x =
[[-1.22  0.85  1.54  0.72  1.85 -0.11  0.23  0.84  0.15  0.15]
 [ 0.99  0.77 -0.77 -1.57  1.32  1.71 -0.85 -2.40 -0.66 -1.02]
 [-0.69 -1.12 -2.17 -0.95  0.16 -1.21 -1.07 -0.88 -0.21  0.96]
 [ 0.59 -1.23 -0.47  0.62 -0.79  0.34  0.66  1.78 -0.09 -1.12]
 [-0.74  0.55  1.29 -0.25  0.83  0.48 -0.29  0.45 -0.70  0.18]
 [-0.86 -0.38 -0.70 -0.97  1.15 -0.32  1.24 -1.42 -1.01 -1.51]
 [-0.73 -0.93  1.17 -0.70 -2.51 -0.71 -1.49  1.38 -1.22  0.99]
 [ 0.73  1.27  0.70  1.32 -1.30 -0.77  1.37 -0.80  0.75  1.08]
 [ 0.74  0.21 -1.93 -0.13  1.13 -0.65 -1.55 -1.50  1.34  0.60]
 [-1.25  1.68  1.56 -1.34 -0.59  0.94  0.89  0.11 -0.34  0.09]
 [-1.14 -0.47  0.74  0.21 -0.16 -0.66 -1.00  1.34  0.81 -0.03]
 [ 1.26 -1.44 -0.57  1.47  2.24  0.53 -0.61  1.51  1.33 -0.42]
 [-0.22 -0.05  1.43  0.33 -1.22  1.63  1.45  1.01 -0.51 -1.73]]
Rows and columns are counted from 1.
(1, 1) => -1.22
(8, 2) => 1.27
(9, 2) => 0.21
(6, 5) => 1.15
(4, 9) => -0.09
(7, 9) => -1.22
(8, 7) => 1.37
(10, 8) => 0.11
(7, 8) => 1.38
(12, 8) => 1.51
(11, 4) => 0.21
(11, 6) => -0.66
(1, 9) => 0.15
(2, 5) => 1.32
(3, 8) => -0.88
(10, 10) => 0.09
(1, 10) => 0.15
(2, 7) => -0.85
(5, 9) => -0.70
(8, 5) => -1.30
(10, 1) => -1.25
(2, 1) => 0.99
(3, 1) => -0.69
(6, 1) => -0.86
(1, 5) => 1.85
(10, 6) => 0.94
(6, 10) => -1.51
(12, 10) => -0.42
(3, 2) => -1.12
(9, 8) => -1.50
(7, 2) => -0.93
(1, 6) => -0.11
(6, 2) => -0.38
(12, 5) => 2.24

A =
array([[ 15,   0,  10,  40,  13],
       [ 28, -21,  24,   8, -15],
       [ 13, -10,  27,  35, -22],
       [-22, -24, -21,  26, -14],
       [ 21, -28,  13,  22, -24],
       [  8, -32,  17,  38, -64]])
Indices start at 1.
(1, 1): 15
(3, 2): -10
(6, 3): 17
(3, 4): 35
(5, 1): 21
(2, 4): 8
(6, 5): -64
(2, 5): -15
(6, 1): 8
(5, 4): 22
(1, 3): 10
(4, 2): -24
(3, 3): 27

B =
array([[-25,  35, -10, -38,   8,  16, -23, -18,  28, -11,  19],
       [ 42, -50,  19,  65,  13,  -8,   4,   2, -33, -11, -26],
       [-38, -38, -30,  70,  25,  33, -35, -32,  30, -38, -14],
       [  8, -42,   2,  65,  14,  30, -31, -27,  -9, -41, -12],
       [-17, -21, -17,  27,  10, -33,  24,  18,  24,  22,   4],
       [ 17,  24,  14, -41, -24,  11, -16,  -8, -12, -14,  64],
       [ 12,  13,  14, -15,  -6,  35, -38, -29, -10, -37,  31],
       [ 17,  10,  22,   5,  41,  36, -41, -37, -10, -37, -64],
       [-40, -37, -32,  64,  20,  14, -18, -18,  36, -21,  -5],
       [ -4,  12,  -1, -10,  30, -22,  13,   8,  15,  19, -36],
       [ 39,  40,  33, -69, -23,  -7,   0,   6, -27,   4,  55],
       [  5, -17,   3,  30,  36, -27,  17,  10,   7,  16, -56],
       [ -2,  35,  12, -36,  24,  17, -25, -22,  11, -14, -24],
       [  2,  -6,  -3,  -9, -24, -42,  33,  30,   8,  30,  64],
       [-13,  41,  -3, -59,  -2, -27,  16,  15,  24,  27,  31],
       [ -6, -12,  -9,  16,  11, -28,  19,  15,  15,  18,   0]])
Indices start at 1.
row 1 col 1	-25
row 2 col 10	-11
row 3 col 7	-35
row 1 col 10	-11
row 1 col 4	-38
row 1 col 3	-10
row 9 col 7	-18
row 12 col 10	16
row 4 col 3	2
row 3 col 10	-38
row 2 col 9	-33
row 7 col 2	13
row 15 col 4	-59
row 9 col 1	-40
row 9 col 4	64
row 8 col 4	5
row 4 col 6	30
row 13 col 11	-24
row 5 col 9	24
row 4 col 10	-41
row 7 col 4	-15
row 5 col 10	22
row 10 col 1	-4
row 14 col 1	2
row 7 col 11	31
row 14 col 10	30
row 3 col 6	33
row 8 col 2	10
row 4 col 2	-42
row 10 col 10	19
row 16 col 9	15
row 16 col 10	18
row 15 col 3	-3

W =
array([[-34, -31,  -1,  -6,   1,   6,  -6, -18, -10,  -3, -48,  -2,   2,
         -2, -29],
       [ 15,  77,  -1,   1,   0,   3,   7,   2,  -6,  -6,   3,   0,   2,
         -2,   3],
       [ -3,  33,   0,  -1,  -1,   2,   6,  -5, -38,  -6, -22,   0,   0,
          2, -29],
       [ 33,  68,   0,   2,  -3,  -3,  -1,  14,  30,  -1,  43,   0,   1,
         -2,  45],
       [-24, -83,   1,   0,   1,  -1,  -4,  -9,   2,   3, -19,  -1,   2,
          1, -14]])
Indices start at 1.
(1, 1): -34
(1, 13): 2
(1, 15): -29
(5, 6): -1
(2, 5): 0
(1, 10): -3
(4, 11): 43
(3, 8): -5
(5, 2): -83
(4, 13): 1
(5, 7): -4
(2, 7): 7
(2, 12): 0
(1, 7): -6
(3, 6): 2
(3, 7): 6
(4, 14): -2
(1, 9): -10
(3, 10): -6
(5, 9): 2
(3, 14): 2
(4, 10): -1
(3, 13): 0
(3, 4): -1
(5, 13): 2
(2, 14): -2
(2, 15): 3
(5, 1): -24
(1, 14): -2
